[3, 7, 1, 13, -24, 13, -5, 1, 2, 7, -2, 3, 3, -6, -13, 57, -9, 3, 0] : 4
[3, 5, 4, 12, 2, 13, -4, 1, -3, 4, -4, 3, 3, 1, -11, 31, -6, -1, 5] : 6
[5, 0, 7, 12, 12, 1, 12, -1, -6, -1, 4, 1, -1, 8, -1, -16, -2, -7, 5] : 10
[3, 12, -11, 12, -44, 15, -5, 4, 31, 13, -5, 2, 1, -24, -26, 105, -16, 9, -12] : 1
[0, -5, 9, 5, 39, -14, -11, -2, -14, -8, 14, -3, -5, 12, 18, 35, -5, -8, 8] : 20
[-1, 8, 2, 13, -13, 16, 2, 0, 5, 6, -6, 4, 5, -1, -12, 34, -6, 3, 2] : 3
[-7, -1, 20, 15, 32, -4, 6, -3, -27, -8, 16, 2, -1, 24, 15, 33, -15, -24, 17] : 20
[3, 4, -4, 12, -17, 8, 9, 2, 16, 8, -6, 1, 0, -13, -11, 8, 1, 6, -10] : 3
[-8, -11, 3, 14, -1, 24, 19, 0, 4, 8, -11, 6, 7, -3, -18, -2, -2, 1, 0] : 0

[-10, -26, -14, -8, 2, 3, -12, 19, 0, -6, 8, -11, -13, 7, 17, -11, -1, -22, 54, -2, -3, 6, 5] : 11
[5, 64, -9, 12, 12, 45, -4, 25, -27, -3, -11, 17, 23, -5, -27, 5, 4, 8, 1, -31, 5, 32, -7] : 4
[-8, -23, -5, 2, 17, -20, -9, 3, 6, 7, -5, -13, 7, -8, 16, 2, 2, 63, 76, -3, -19, 0, 1] : 3
[15, 32, -1, -3, -17, 16, 7, 21, 2, 5, -2, 12, 18, -12, -13, 7, 2, -33, 99, -7, -13, -13, 4] : 0
[10, 27, 7, -7, 23, -26, 8, -27, 19, -10, -21, 16, -15, -30, -10, -7, -18, 54, -16, -11, 3, -3, -7] : 2
[14, 59, -16, 15, -18, -2, -12, 44, -21, -1, -20, 14, 21, 14, 2, -5, -14, 10, 47, 2, 0, -5, -11] : 17
[-10, 7, 3, 6, 20, 18, 5, -18, -7, 4, 5, 6, -1, 11, -17, -2, 12, 24, -44, -5, 1, 29, -6] : 11
[-9, -7, 9, 12, -10, -3, -2, -27, 14, -11, 10, -12, 4, 11, 20, 1, -8, 3, -48, 13, 10, -14, -5] : 20
[13, 25, -4, -8, 7, -18, -5, 12, -2, -6, -16, 8, -5, -33, 0, 10, -22, 7, 15, -18, -1, 10, 4] : 5

[8, 0, -17, 3, 16, 13, 10, -28, -15, 35, -3, 20, -11, -7, 7, 27, -12] : 14
[-32, 3, 2, -1, -25, -10, 28, 18, 16, 35, 21, -14, 9, -2, -19, -18, -7] : 2
[-12, 4, 3, -15, -2, -8, 10, 9, 4, -6, 6, -26, 6, -1, 5, -14, 0] : 13
[0, -6, -13, -20, 17, -3, -10, -10, -15, -93, -6, 7, -6, -4, 9, -5, 1] : 12
[35, -5, -11, -14, 45, 8, -30, 3, -34, -107, -23, 13, -23, -1, 22, -5, 14] : 17
[11, 4, 9, -15, -17, -6, -9, -15, 19, 85, -1, 48, 4, 0, 13, 6, -30] : 5
[-25, 2, -4, -3, 5, -13, 4, 0, 1, -33, 4, 0, 4, -8, 3, -20, -4] : 4
[45, -4, -2, -1, 25, 13, -40, -17, -19, -37, -26, 32, -15, 4, 19, 19, 6] : 20
[-11, 2, 7, -51, -35, -14, -1, -21, 22, 1, 17, 24, 13, 1, 3, -11, -25] : 5
[0, 9, 14, 4, 0, -7, -15, -25, 13, 43, -8, 19, 14, -6, 23, 10, -6] : 15
[-19, 2, -1, 32, 8, -1, 16, 35, -5, -1, 3, -41, 1, -4, -18, -14, 20] : 12
[25, 2, 11, 3, 5, 6, -11, 23, -6, 23, -11, -9, -8, 4, 5, -1, 10] : 16
[3, -8, -5, -15, -10, -3, -9, 5, -4, -37, 0, 28, -8, 6, -14, -14, -11] : 0
[7, -4, -3, 12, 0, 6, -11, 5, -5, -16, -5, 10, -7, 4, -9, 3, 2] : 10
[-13, 3, 5, 31, -12, -2, 23, 41, 6, 77, 11, -7, -3, 2, -29, -15, 1] : 0
